Here is a tiny trained network, its code and every weight. The questions are about switching its units off for an input and a class, where a switched-off unit gives its printed mean instead of its output.

import numpy as np


def w(rows, s, z=0):
    codes = np.array(rows[::2]) - 128.0
    scale = np.full(codes.shape[1], s)
    scale[-1] = z or s
    return codes * scale


def f(y):
    return y / 2 * (1 + np.tanh(0.7978845608 * (y + 0.044715 * y**3)))


def log_softmax(a):
    a = a - a.max(-1, keepdims=True)
    return a - np.log(np.exp(a).sum(-1, keepdims=True))


def net(x, mask):
    res = np.array(x, float).reshape(1, 8) / 4 @ E
    y = f(res @ A[0][:, :-1].T + A[0][:, -1])
    res = res + np.where(mask, y, B[0][:, -1]) @ B[0][:, :-1]
    return log_softmax(res[-1] @ U[:, :-1].T + U[:, -1])


A, B = {}, {}
E = w([
[145,177,109,136,104,108,83,111],'x0',
[129,144,170,90,136,94,169,172],'x1',
[119,112,132,137,135,135,132,123],'x2',
[117,111,142,131,147,159,140,129],'x3',
[195,212,98,155,208,16,152,202],'x4',
[27,94,197,110,159,54,3,100],'x5',
[151,136,78,224,240,141,144,123],'x6',
[116,141,99,142,93,103,113,161],'x7',
],0.0067)
A[0] = w([
[175,136,1,151,211,86,126,125,69],'neuron 1',
[159,177,59,233,191,138,235,195,208],'neuron 2',
[206,123,58,53,44,216,182,123,218],'neuron 3',
[52,155,191,169,239,116,56,206,200],'neuron 4',
[125,153,154,146,138,108,96,200,124],'neuron 5',
[126,194,37,185,181,145,189,151,4],'neuron 6',
[163,198,77,177,210,132,158,143,48],'neuron 7',
[156,107,156,77,76,154,38,147,71],'neuron 8',
[67,93,251,180,35,112,95,96,90],'neuron 9',
[190,108,84,163,179,99,185,65,130],'neuron 10',
[177,198,125,208,188,155,136,169,39],'neuron 11',
[144,163,130,159,136,143,136,88,164],'neuron 12',
[83,106,136,190,185,151,107,104,195],'neuron 13',
[94,31,139,59,116,94,94,89,174],'neuron 14',
[84,95,170,49,113,120,127,71,15],'neuron 15',
[142,87,113,185,19,209,201,172,197],'neuron 16',
[184,132,162,83,81,139,192,131,187],'neuron 17',
[97,24,63,147,192,82,115,76,144],'neuron 18',
],0.007,0.0024)
B[0] = w([
[92,138,81,140,135,147,135,90,194],'neuron 1',
[119,170,98,87,138,110,177,26,254],'neuron 2',
[191,183,223,178,184,48,49,174,214],'neuron 3',
[176,124,255,162,166,161,123,204,205],'neuron 4',
[171,164,115,155,157,72,124,181,145],'neuron 5',
[42,104,82,112,124,178,146,116,185],'neuron 6',
[82,154,62,127,81,165,201,133,192],'neuron 7',
[95,115,109,81,73,170,111,176,156],'neuron 8',
[85,17,101,7,134,138,200,102,194],'neuron 9',
[174,203,135,115,75,119,213,30,174],'neuron 10',
[56,190,107,97,93,171,210,115,180],'neuron 11',
[173,190,82,188,114,86,123,114,142],'neuron 12',
[183,142,203,165,171,90,77,140,174],'neuron 13',
[167,34,92,82,71,146,157,153,192],'neuron 14',
[102,92,103,104,119,210,157,85,164],'neuron 15',
[237,145,231,168,162,37,72,166,200],'neuron 16',
[180,146,205,192,114,66,109,202,166],'neuron 17',
[231,155,134,162,127,42,84,144,168],'neuron 18',
],0.006,0.0082)
U = w([
[155,111,190,175,95,65,3,156,242],'0',
[165,241,135,239,159,43,103,95,163],'1',
[46,120,74,118,56,131,197,45,6],'2',
],0.0053,0.0022)

Each question gives the input, the list of numbers given to net, and the class t.
The units are the neurons (one row each of A and B). Each row of codes is followed by its name. A weight is (code - 128) times the scale printed after its matrix; where a second scale follows, it is the last column's (A, B and U).
mask holds one flag per neuron, in row order. A switched-off neuron (its flag False) gives its mean, the last column of its row in B, instead of its output. The means were averaged over made-up inputs and are rounded, as every weight is.
A unit's drop is (log p(t) with every unit on - log p(t) with that unit switched off) / (log p(t) with every unit on - log p(t) with every unit switched off).
The circuit of an input: a set's keep is (log p(t) with only the set's units on - log p(t) with every unit switched off) / (log p(t) with every unit on - log p(t) with every unit switched off). Starting from the 12 units with the biggest drops (on a tie, the unit counted first), units are removed one at a time, each time the one whose removal leaves the highest keep (on an exact tie, the one counted first), for as long as the keep stays at least 0.8.
units of the circuit, in order: the units of the circuit, biggest drop first
most important unit: the unit with the biggest drop
k most important neurons: the k neurons with the biggest drops, biggest first
drop of u: that unit's drop, to one decimal
input [1,-2,7,-8,1,-1,6,-2], class 2: 2 most important neurons	(neuron 3; neuron 16)
input [8,-7,-6,-5,-5,-7,-1,8], class 0: units of the circuit, in order	(neuron 2; neuron 16)
input [5,-7,5,-6,4,-7,4,-2], class 2: units of the circuit, in order	(neuron 6; neuron 7)
input [1,-8,5,3,-1,4,-4,0], class 2: 3 most important neurons	(neuron 3; neuron 9; neuron 16)
input [1,7,-2,-6,-6,-3,-7,-8], class 0: most important unit	neuron 3
input [2,5,-3,3,-8,-2,-3,8], class 0: 2 most important neurons	(neuron 16; neuron 3)
input [8,4,8,-8,0,8,-4,-4], class 2: 2 most important neurons	(neuron 9; neuron 3)
input [-4,-3,-5,-5,-6,7,-1,3], class 2: 4 most important neurons	(neuron 9; neuron 3; neuron 16; neuron 15)
input [-7,1,-3,1,-3,8,-8,8], class 2: drop of neuron 9	0.1
input [6,-3,-2,7,6,-4,5,-1], class 2: drop of neuron 9	0.0
input [5,8,-1,-1,3,-3,1,4], class 2: drop of neuron 16	0.4
